Z740: [127  82 143  99 153 171 133 137  89 123 167  96 113  99 149  98  58 161
 143 107 182  85 165 122 120 143 148 142 178  58 136 104 131 158  97 101
  96 130  98 129 106  97 152  80 144 122  95 148 166 123]
Z357: [127  82 143  99 136 123 133 137  89 123 167  96 113  99 136  98  58 161
 143 107 182  99 165 123 120 109 148 142 178 136 136 152 131 158  97 101
  96 130  98 129 106  97 144  80 144 123  87 148 166 123]
Z209: [113 125 166 103 149 127 123 129 151 116 162 163 125 130 187 100  76 167
  91 122 144 111 106  94 100 149  58 130 161  84 159 116  42 122 114 156
 100 124 166 143  98 116 120 108 130 124 119 156 123 134]
gone Z740: [136  82 107 143 161 143 133 148 158 123 144  98  58 148 101 142  97  96
  97 120  99  58  99 166 137  85  96  89 106 123  80 152  95 113 149 153
 143 122 165 104 167 178 122 127  98 129 131 182 171] : [130]
which: [127  82 143  99 153 171 133 137  89 123 167  96 113  99 149  98  58 161
 143 107 182  85 165 122 120 143 148 142 178  58 136 104 131 158  97 101
  96 130  98 129 106  97 152  80 144 122  95 148 166 123] : Z740
diff Z357: [127  82 143  99 136 123 133 137  89 123 167  96 113  99 136  98  58 161
 143 107 182  99 165 123 120 109 148 142 178 136 135 152 131 158  97 101
  96 130  98 129 106  97 144  80 144 123  87 148 166 123] : 30, [136]
gone Z740: [148  89 182 167  82 130 144 107 161 153  58 171  95 131  80 123 178 158
 106 149 142 137 165 113  97 104 152  98 122 143 166 122 133 129  96 127
 136 143  98  96 120 148  85  99 143  58 123  99  97] : [101]

Z471: [128 108 132 109 127 119 127 132 147 136 134 111 137 152 115 124 102 135
 139 122 108 121 112 126 114  94 157 140 128 109 129 130 140 138 116 108
 151 138 145 151 124  81 109 125 142 147 134 121 142 145  97 128 132 119
 132 139 139 127 124]
Z209: [143 119 104 142 131 135 141 112 140 144 127 114 129 147 129 147 150 125
 131 117 159 122 134 147 146 112 120 123 138 109 125 127 128 147 129 127
 120 119 130 129 132 124 128 126 145 133 140 129 126 143 126 128 121 108
 135 124 102 120 130]
Z740: [153 122 116 111 133 119 140 126 126 143 147 124 131 119 149 139 132 144
 137 126 143 123 141 132 137 144 126 119 130 146 128 126 120 121 118 139
 115 130 130 132 123 115 123 110 125 117 115 137 129 138 150 126 124 128
 138 138 115 126 121]
Z641: [127 140 130 134 118 132 134 129 121 119 124 136 130 135 130 136 130 125
 131 141 117 127 126 132 127 138 133 119 131 111 122 126 130 132 121 135
 122 126 135 127 130 122 120 124 124 123 128 121 136 129 135 134 139 112
 122 140 136 135 123]
Z727: [145 160 149 165 141  43 136 181 112 122 134 126 100 121 115  75 131 130
 154 115  80 146  96 167 154 132 112  89 134 180 145  97  76 139 179 142
 137 102 124 147 122 131 156 137  96  75 115 147  98 117 143 124 149 108
 120 171 116 124  82]
gone Z740: [149 130 115 132 126 140 123 128 126 110 111 132 121 138 118 133 126 143
 126 131 116 153 130 126 144 120 123 137 115 126 132 119 150 138 143 122
 146 130 115 138 147 144 128 121 139 141 137 119 119 129 123 126 137 125
 124 139 115 124] : [117]
diff Z641: [127 140 130 134 118 132 134 129 121 119 124 136 130 135 130 136 130 125
 131 141 117 127 126 132 127 138 133 119 131 111 122 126 130 132 121 134
 122 126 135 127 130 122 120 124 124 123 128 121 136 129 135 134 139 112
 122 140 136 135 123] : 35, [135]

Z357: [107 136 107 169]
Z948: [167 115  86 166]
Z209: [ 26 164 106 163]
diff Z948: [167 115  86 167] : 3, [166]
diff Z209: [ 26 164 106 162] : 3, [163]
diff Z948: [168 115  86 166] : 0, [167]
again Z357:  : [107]
diff Z209: [ 26 164 105 163] : 2, [106]
gone Z948: [ 86 115 167] : [166]

Z727: [164 168 138 127]
Z209: [113 101 153 126]
Z641: [164 168 138 135]
Z789: [128  97 127 140]
Z357: [183 158 157 158]
gone Z789: [128 140 127] : [97]
again Z357:  : [158]
diff Z209: [113 100 153 126] : 1, [101]
which: [113 101 153 126] : Z209
diff Z641: [164 167 138 135] : 1, [168]
gone Z789: [127 140  97] : [128]
diff Z789: [128  96 127 140] : 1, [97]

Z727: [108 166  91 188 130 126 149 121 165 100 118 125 115  93 118 133 106 125]
Z471: [143  54 130  78 124 126 123 132 101 150 134 112 233 134 177 126 108 156]
Z93: [ 60 153 164  70 119 126  96 119  60 126 116 152  60 167 109 123  60 113]
Z153: [153  61 137  96 130 130 128 140 119 158 144 112 210 135 162 126 106 148]
Z209: [118 184 129 164 131 129 130 126 147 112 124 141  46 126  90 130 145 106]
Z357: [ 72 206 108 123 113 119 113  95  94  73  86 153  56 122 110 129 172 116]
diff Z357: [ 72 206 108 123 113 119 113  95  94  73  86 153  56 121 110 129 172 116] : 13, [122]
which: [153  61 137  96 130 130 128 140 119 158 144 112 210 135 162 126 106 148] : Z153

Z727: [ 41 116  63 141 182 112  84 105  77 199 206  85 171 202 202 139 177  82
  91 194 121 107  66  56  77 203 123 137 193  67 214  44  66  60  76  63
  45]
Z471: [ 84 120  86 140 139 120 108 117 100 183 184 103 171 157 153 130 136 117
 108 154 129 142 105  88  94 185 119 143 143 110 169  79  98 105  96 111
  89]
Z209: [129 130 131 129 127 128 125 128 129 127 128 125 129 129 129 125 130 130
 131 129 125 129 130 130 130 127 129 129 134 121 137 116 121 120 120 120
 117]
Z819: [109 124 113 126 136 121 118 119 116 140 141 119 133 140 139 129 134 115
 119 138 125 121 113 110 115 140 125 128 137 113 142 109 113 112 117 113
 109]
Z468: [ 97 123 104 131 143 119 111 117 110 156 157 110 146 152 151 130 142 113
 110 149 125 125 107 101 107 157 124 131 147 108 157  97 104 106 107 108
  99]
Z641: [ 87 121  87 142 137 120 109 118 102 186 186 103 175 156 151 130 135 121
 111 154 130 147 108  90  95 188 119 144 141 114 169  81 100 109  96 116
  92]
Z153: [129 130 131 129 127 128 125 128 129 127 128 125 129 129 129 125 130 130
 131 129 125 129 130 130 130 127 129 125 130 129 129 129 129 129 125 129
 129]
Z357: [109 124 113 126 136 121 118 119 116 140 141 119 133 140 139 125 134 115
 119 138 125 121 113 110 115 140 125 128 137 113 142 109 113 112 117 113
 109]
Z740: [125  92 113 168 120 160 129 161  98 123 119 124 121 113 114 121 105 147
 108 105 126 124 120 146 107 123  89 128 112 125 123 138 140 120 116 121
 134]
Z789: [107 124 111 128 137 122 118 120 116 145 147 118 139 142 142 130 136 116
 117 141 127 124 114 109 115 146 126 131 139 114 145 106 112 113 116 114
 108]
Z948: [168 148 166 114  81 118 117 130 163  98 104 113 140  92  95  90 115 161
 164 109 103 162 172 159 162 103 136 103 104 171  92 160 159 172 117 170
 167]
gone Z357: [121 140 113 137 109 121 109 116 141 115 110 118 125 134 119 142 115 140
 138 113 119 113 133 125 119 113 136 112 113 140 124 128 125 139 109 117] : [126]
diff Z819: [109 124 113 126 136 121 118 119 116 140 140 119 133 140 139 129 134 115
 119 138 125 121 113 110 115 140 125 128 137 113 142 109 113 112 117 113
 109] : 10, [141]
which: [168 148 166 114  81 118 117 130 163  98 104 113 140  92  95  90 115 161
 164 109 103 162 172 159 162 103 136 103 104 171  92 160 159 172 117 170
 167] : Z948

Z209: [103 172 103  87 125  99 107  87 123 129  93 132 143 101 107 111 130 153
 189 103 103  92]
Z468: [ 68 195  64  95  53 104  57 195 184 105  95 147 144 162  79 194 158 107
 169 133 190  80]
Z740: [103 172 104  87 125  99 107  87 123 129  93 132 143 101 107 111 124 177
 136 102 114 168]
Z789: [134 126 135 156 112 162 124 107  89 171 165 143 151 141 151  87  97 104
 129 175 113 133]
Z93: [ 77 205  79  68  72  74  68  64 129 143  60 136 179  79  82 102 124 126
 202 106  72  51]
Z641: [ 93 162  87 105  64 114  75 107 145 150 106 157 158 121 110 122 126  93
 137 142 114  83]
Z948: [125 110 130 110 104  98 118  43 109 145  91 118 162  63 118  81 120  92
  92 102  49  99]
gone Z740: [143 177  87 136 114 107 111 124 125 123 102  87 101 107 104  99 129 132
 172 168  93] : [103]
again Z789:  : [151]

Z93: [115 119 120 206 174 106 149 112  99 103 133]
Z471: [192 127 191 119 141  98 100 145  80 108 130]
Z153: [192 127 159 119 141  98 100 145  80  96 129]
gone Z153: [145 141  80  96 127 100 159  98 192 119] : [129]
gone Z471: [ 98 141 191 119 108 130  80 127 145 100] : [192]
gone Z93: [133 103 119 149 112 115 120 174 106  99] : [206]
diff Z153: [192 127 159 119 141  98 100 145  80  95 129] : 9, [96]

Z789: [192  48 109  59  74  90]
Z740: [ 70 162 180 121 180 161]
Z209: [44 80 44 81 70 60]
again Z740:  : [180]
again Z209:  : [44]
diff Z209: [44 79 44 81 70 60] : 1, [80]
diff Z740: [ 70 162 180 122 180 161] : 3, [121]
diff Z789: [192  48 110  59  74  90] : 2, [109]

Z789: [148 138  61 161 174 112 131  90 133]
Z209: [148 138  61 144 111 138 144 103  43]
Z468: [148 138  61 161 111 101 145 111 216]
again Z468:  : [111]
diff Z789: [147 138  61 161 174 112 131  90 133] : 0, [148]
gone Z209: [148  43  61 138 144 111 144 138] : [103]
diff Z209: [147 138  61 144 111 138 144 103  43] : 0, [148]
which: [148 138  61 144 111 138 144 103  43] : Z209
which: [148 138  61 161 111 101 145 111 216] : Z468

Z93: [ 88 141 122 151 219 200 177  95 169  81  93 131 153 128 144 227 118 131
 109 172 145 142  84 205 110 172  89 120 191 169 111  36 184  66 164 158
 149 173]
Z740: [143 150 133 110 114  72 119 121  80 127 157 170 139 151 152 121 179 158
 121 134  79 119 113 110 116  98 120 175 174 149 122 137  96 135 156 136
 120 154]
Z209: [143  71 138 110 114  72 119 121  80 127 157 170 139 151 152 121 179 158
 121 118  79 119 113 110 116  98 120 110 174 149 122 137  96 135 156 136
 120 154]
Z819: [143 150 133 110 114  72 119 121  80 127 157 170 139 151 152 121 179 158
 123 132  79 119 139 110 116  98 120 175 111 149 122 137  96 135 156 136
 120 154]
gone Z93: [153 141 111 131 227 131 158 109  36 219 169 142 128  66  89  81 118 172
 145 164  84 205  95 200 172 110  93 177 173 149 169 184 122 144 120 151
  88] : [191]
which: [ 88 141 122 151 219 200 177  95 169  81  93 131 153 128 144 227 118 131
 109 172 145 142  84 205 110 172  89 120 191 169 111  36 184  66 164 158
 149 173] : Z93
gone Z740: [127 116 122 152 110  98 113 110 156 119 174  96 151 137 120 179 121 150
 121 136  80  72 149 143 157 133 158 134 119 175 121 120 170 154 114  79
 139] : [135]
gone Z93: [144 141 184 109 219 164 227  95 158  89  84 110 111 122 172  93 149 120
  88 172 151 169 131  66 153 169  36 200 128 191 145 177 173 118 205  81
 131] : [142]
gone Z209: [157 120 121 113 118 127 179  71 136  79 121 174 121 135 114  80  96 143
 158 120 152 137 156 110 119 138 110 151 119 139 116  98 149 154 110 170
 122] : [72]
which: [143 150 133 110 114  72 119 121  80 127 157 170 139 151 152 121 179 158
 123 132  79 119 139 110 116  98 120 175 111 149 122 137  96 135 156 136
 120 154] : Z819

Z819: [ 94 120 163 210  73  93 101]
Z948: [110 101 136 152  73 126 116]
Z740: [110 101 136 152  99 126 116]
Z209: [ 98 125 172 220  76 102 107]
diff Z819: [ 94 119 163 210  73  93 101] : 1, [120]
diff Z948: [110 101 137 152  73 126 116] : 2, [136]
gone Z209: [102  76 220 125 172 107] : [98]
gone Z819: [ 93 101 210 120 163  73] : [94]
diff Z948: [110 101 136 152  73 126 117] : 6, [116]
diff Z819: [ 94 120 164 210  73  93 101] : 2, [163]
diff Z819: [ 95 120 163 210  73  93 101] : 0, [94]

Z153: [144  59 101 132  60 108 214 185 199  67  58  69 190  97 106  94  74 105
  79  48  82 172 161 142 174 174 159 142 163 151 127  67 200 104 184 180
  97  81  96 128 169  67  67 122  49 194  79]
Z740: [183  84 110 178 149  69 149  74 199 202 117  92  71 193 105 195 116 136
 147 192 165 160 160 161 203 175 153  52 200 186 174  95 213  77 143 188
 143 173 105 146 201  94 193 144  61 127 157]
Z471: [183  84 110 178 149  69 149  74  41 202 117  40  71 193 105 195 116 136
 147 192 165 160 160 161 203 175 153  52 200 186 174  95 213  77 143 188
 143 173 105 146 142  94 193 144  61 127 157]
Z789: [144  59 101 132  60 108 214 185 199 101  58  69 190  97 106  94  74 105
 200  48  82 172 161 142 174 174 159 142 163 151 127  67 200 104 184 180
  97  81  96 138 168 145  80 204  79  96 110]
diff Z153: [144  59 101 132  60 108 214 185 199  67  58  69 190  97 106  94  74 105
  79  48  82 172 161 142 174 174 159 142 163 151 127  67 200 104 184 180
  97  81  97 128 169  67  67 122  49 194  79] : 38, [96]
which: [144  59 101 132  60 108 214 185 199 101  58  69 190  97 106  94  74 105
 200  48  82 172 161 142 174 174 159 142 163 151 127  67 200 104 184 180
  97  81  96 138 168 145  80 204  79  96 110] : Z789
gone Z471: [175  94 142 110 149 143 149  61 105 195 143  52 203  40 186 165 105 178
 147 213 202 174 183 127 192  77 173 193 153  69 144 146  95 188 161 160
  74  71  84 160 117 200 193 157 136 116] : [41]
gone Z471: [203  52 178 165 105 173 175 193 202 149 200 193 183 116  74 147 110 174
 142  40 117 149 195 160 192  61  77 160 127 157  69 146 153  71 136 143
 143  41  95 213 105 188  84  94 144 186] : [161]
diff Z740: [183  84 110 178 149  69 149  74 199 202 117  92  72 193 105 195 116 136
 147 192 165 160 160 161 203 175 153  52 200 186 174  95 213  77 143 188
 143 173 105 146 201  94 193 144  61 127 157] : 12, [71]
which: [183  84 110 178 149  69 149  74 199 202 117  92  71 193 105 195 116 136
 147 192 165 160 160 161 203 175 153  52 200 186 174  95 213  77 143 188
 143 173 105 146 201  94 193 144  61 127 157] : Z740

Z641: [139 185 156 142  62 130 142 164]
Z468: [102 146 137 142 118 136 158 166]
Z789: [139 185 156 136  62 130 176 164]
diff Z468: [102 146 137 141 118 136 158 166] : 3, [142]
again Z641:  : [142]

